Below are the code and all the weights of a small trained network. Each question names an input and a class and asks about switching units off, where a switched-off unit gives its printed mean instead of its output.

import numpy as np


def w(rows, s, z=0):
    codes = np.array(rows[::2]) - 128.0
    scale = np.full(codes.shape[1], s)
    scale[-1] = z or s
    return codes * scale


def norm(h):
    return h / np.sqrt((h * h).mean(-1, keepdims=True) + 1e-5)


def f(y):
    return np.maximum(y, 0)


def log_softmax(a):
    a = a - a.max(-1, keepdims=True)
    return a - np.log(np.exp(a).sum(-1, keepdims=True))


def net(x, mask):
    res = np.array(x, float).reshape(1, 3) / 4 @ E
    u = 0
    for l in range(3):
        y = f(norm(res) @ A[l][:, :-1].T + A[l][:, -1])
        res = res + np.where(mask[u : u + 3], y, B[l][:, -1]) @ B[l][:, :-1]
        u += 3
    return log_softmax(norm(res)[-1] @ U[:, :-1].T + U[:, -1])


A, B = {}, {}
E = w([
[48,163,67],'x0',
[16,82,135],'x1',
[63,255,190],'x2',
],0.0097)
A[0] = w([
[100,12,14,3],'L0N1',
[5,15,1,72],'L0N2',
[151,237,70,121],'L0N3',
],0.012,0.0019)
B[0] = w([
[225,117,71,234],'L0N1',
[2,66,58,255],'L0N2',
[139,223,73,208],'L0N3',
],0.013,0.0074)
A[1] = w([
[195,64,134,36],'L1N1',
[90,95,254,134],'L1N2',
[75,206,196,2],'L1N3',
],0.013,0.0047)
B[1] = w([
[215,75,190,247],'L1N1',
[173,79,205,237],'L1N2',
[9,122,72,254],'L1N3',
],0.012,0.0028)
A[2] = w([
[180,125,55,99],'L2N1',
[1,213,242,135],'L2N2',
[18,107,239,2],'L2N3',
],0.019,0.0027)
B[2] = w([
[57,131,185,209],'L2N1',
[254,137,59,255],'L2N2',
[39,109,228,200],'L2N3',
],0.029,0.0098)
U = w([
[89,242,176,121],'0',
[174,10,252,178],'1',
[18,32,39,173],'2',
[241,181,58,194],'3',
[108,165,143,2],'4',
],0.017,0.01)

Each question gives the input, the list of numbers given to net, and the class t.
The units are the neurons (one row each of A and B). Each row of codes is followed by its name. A weight is (code - 128) times the scale printed after its matrix; where a second scale follows, it is the last column's (A, B and U).
mask holds one flag per neuron, layer by layer. A switched-off neuron (its flag False) gives its mean, the last column of its row in B, instead of its output. The means were averaged over made-up inputs and are rounded, as every weight is.
A unit's drop is (log p(t) with every unit on - log p(t) with that unit switched off) / (log p(t) with every unit on - log p(t) with every unit switched off).
The circuit of an input: a set's keep is (log p(t) with only the set's units on - log p(t) with every unit switched off) / (log p(t) with every unit on - log p(t) with every unit switched off). Starting from all 9 units, units are removed one at a time, each time the one whose removal leaves the highest keep (on an exact tie, the one counted first), for as long as the keep stays at least 0.8.
units of the circuit, in order: the units of the circuit, biggest drop first
top k neurons: the k neurons with the biggest drops, biggest first
k most important neurons of layer l: the k neurons of layer l with the biggest drops, biggest first
drop of u: that unit's drop, to one decimal
input [0,3,4], class 3: units of the circuit, in order : [L2N2]
input [0,-3,-4], class 1: top 2 neurons : [L2N2, L0N2]
input [6,-7,-3], class 0: units of the circuit, in order : [L2N2, L0N2]
input [0,-3,-7], class 1: top 2 neurons : [L2N2, L1N1]
input [-8,8,-4], class 2: units of the circuit, in order : [L2N2, L2N3]
input [-7,-6,1], class 1: top 2 neurons : [L2N2, L0N3]
input [0,0,-3], class 2: top 3 neurons : [L0N2, L2N2, L2N3]
input [-1,6,7], class 1: top 4 neurons : [L2N3, L0N3, L1N2, L0N1]
input [-4,8,2], class 1: top 3 neurons : [L2N3, L0N1, L2N2]
input [-5,7,8], class 1: top 3 neurons : [L2N3, L1N2, L0N3]
input [6,-7,-8], class 2: top 3 neurons : [L2N2, L2N1, L2N3]
input [-4,6,8], class 1: 2 most important neurons of layer 2 : [L2N3, L2N2]
input [2,-2,-3], class 2: top 3 neurons : [L2N2, L0N2, L2N3]
input [6,6,7], class 3: units of the circuit, in order : [L2N2]
input [4,-4,-1], class 0: 2 most important neurons of layer 2 : [L2N2, L2N1]
input [7,8,8], class 3: top 2 neurons : [L2N2, L2N1]
input [3,-3,1], class 0: top 2 neurons : [L0N3, L2N2]
input [8,-6,-2], class 0: top 3 neurons : [L2N2, L2N1, L0N3]
input [-5,5,-5], class 2: top 2 neurons : [L0N2, L2N2]
input [0,0,-1], class 2: top neuron : [L0N2]
input [4,-4,-4], class 2: 2 most important neurons of layer 2 : [L2N2, L2N3]
input [1,-3,7], class 3: drop of L0N1 : 0.0
input [-7,0,7], class 3: drop of L2N1 : 0.1
input [8,-5,-7], class 2: drop of L2N2 : 0.2
input [-8,-7,-4], class 1: drop of L2N2 : 1.1
